Here is a tiny trained network, its code and every weight. The questions are about switching its units off for an input and a class, where a switched-off unit gives its printed mean instead of its output.

import numpy as np


def w(rows, s, z=0):
    codes = np.array(rows[::2]) - 128.0
    scale = np.full(codes.shape[1], s)
    scale[-1] = z or s
    return codes * scale


def norm(h):
    return h / np.sqrt((h * h).mean(-1, keepdims=True) + 1e-5)


def f(y):
    return np.maximum(y, 0)


def log_softmax(a):
    a = a - a.max(-1, keepdims=True)
    return a - np.log(np.exp(a).sum(-1, keepdims=True))


def net(x, mask):
    res = np.array(x, float).reshape(1, 3) / 4 @ E
    u = 0
    for l in range(2):
        y = f(norm(res) @ A[l][:, :-1].T + A[l][:, -1])
        res = res + np.where(mask[u : u + 5], y, B[l][:, -1]) @ B[l][:, :-1]
        u += 5
    return log_softmax(norm(res)[-1] @ U[:, :-1].T + U[:, -1])


A, B = {}, {}
E = w([
[140,250,106,140,141,85,195,105,99,72,185,159],'x0',
[56,126,56,198,156,50,137,172,105,134,202,60],'x1',
[197,173,87,145,52,157,140,119,107,42,159,31],'x2',
],0.011)
A[0] = w([
[151,145,157,108,162,144,104,122,132,129,87,182,118],'0.n0',
[151,181,41,164,54,95,150,168,104,46,172,32,2],'0.n1',
[53,172,20,218,159,1,166,196,123,102,227,120,16],'0.n2',
[56,149,112,152,228,9,156,159,136,185,149,204,87],'0.n3',
[108,32,106,99,157,132,30,173,141,207,71,77,85],'0.n4',
],0.0084,0.0062)
B[0] = w([
[110,171,165,89,114,123,125,159,162,156,107,88,167],'0.n0',
[143,166,102,148,122,196,54,5,177,73,127,85,210],'0.n1',
[151,22,77,101,124,55,145,120,39,129,118,119,248],'0.n2',
[108,177,139,35,238,83,133,65,87,205,137,109,226],'0.n3',
[83,70,179,207,61,162,162,176,152,109,124,159,209],'0.n4',
],0.011,0.014)
A[1] = w([
[108,127,55,146,172,52,109,189,68,121,168,145,5],'1.n0',
[189,167,11,248,92,159,119,130,157,57,204,78,3],'1.n1',
[245,255,149,69,64,162,118,123,153,86,88,155,69],'1.n2',
[89,178,130,100,191,136,128,93,177,162,149,119,51],'1.n3',
[154,146,33,137,160,155,188,92,25,108,170,164,93],'1.n4',
],0.0084,0.0054)
B[1] = w([
[196,106,130,129,70,55,234,166,86,133,108,104,179],'1.n0',
[99,134,44,147,143,245,2,37,157,79,117,134,234],'1.n1',
[162,161,89,150,102,44,213,228,97,64,180,144,255],'1.n2',
[181,190,166,157,150,198,18,155,127,91,199,126,171],'1.n3',
[114,86,75,197,122,137,130,120,176,99,121,80,228],'1.n4',
],0.0095,0.0071)
U = w([
[118,73,62,117,186,7,146,90,29,177,164,99,92],'0',
[162,134,48,154,103,182,62,37,139,58,133,84,254],'1',
[186,181,130,108,90,117,202,206,144,81,134,160,58],'2',
[99,44,183,173,76,191,128,180,197,167,93,169,168],'3',
[102,215,172,78,225,126,109,111,145,205,145,163,13],'4',
],0.017,0.0023)

Each question gives the input, the list of numbers given to net, and the class t.
The units are the neurons (one row each of A and B). Each row of codes is followed by its name. A weight is (code - 128) times the scale printed after its matrix; where a second scale follows, it is the last column's (A, B and U).
mask holds one flag per neuron, layer by layer. A switched-off neuron (its flag False) gives its mean, the last column of its row in B, instead of its output. The means were averaged over made-up inputs and are rounded, as every weight is.
A unit's drop is (log p(t) with every unit on - log p(t) with that unit switched off) / (log p(t) with every unit on - log p(t) with every unit switched off).
most important unit: the unit with the biggest drop
k most important neurons: the k neurons with the biggest drops, biggest first
top k neurons in layer l: the k neurons of layer l with the biggest drops, biggest first
drop of u: that unit's drop, to one decimal
input [2,7,4], class 1: most important unit : 0.n1
input [3,-3,-1], class 2: top 2 neurons in layer 0 : [0.n3, 0.n2]
input [6,-2,-1], class 2: top 2 neurons in layer 1 : [1.n1, 1.n3]
input [0,-7,-4], class 2: top 2 neurons in layer 0 : [0.n3, 0.n2]
input [1,-8,-5], class 2: 2 most important neurons : [0.n3, 1.n2]
input [-1,-8,-3], class 2: top 4 neurons in layer 0 : [0.n3, 0.n2, 0.n4, 0.n0]
input [-4,8,3], class 1: 3 most important neurons : [0.n1, 0.n3, 1.n1]
input [2,-6,-2], class 2: 2 most important neurons : [0.n3, 1.n2]
input [8,6,3], class 1: 3 most important neurons : [0.n1, 1.n1, 1.n4]
input [2,6,3], class 1: drop of 0.n1 : 2.9
input [3,-5,-4], class 4: drop of 1.n2 : -0.1
input [-7,-1,3], class 3: drop of 0.n1 : 0.0
input [-6,-8,4], class 3: drop of 0.n3 : 0.1
input [-6,-8,7], class 2: most important unit : 1.n2
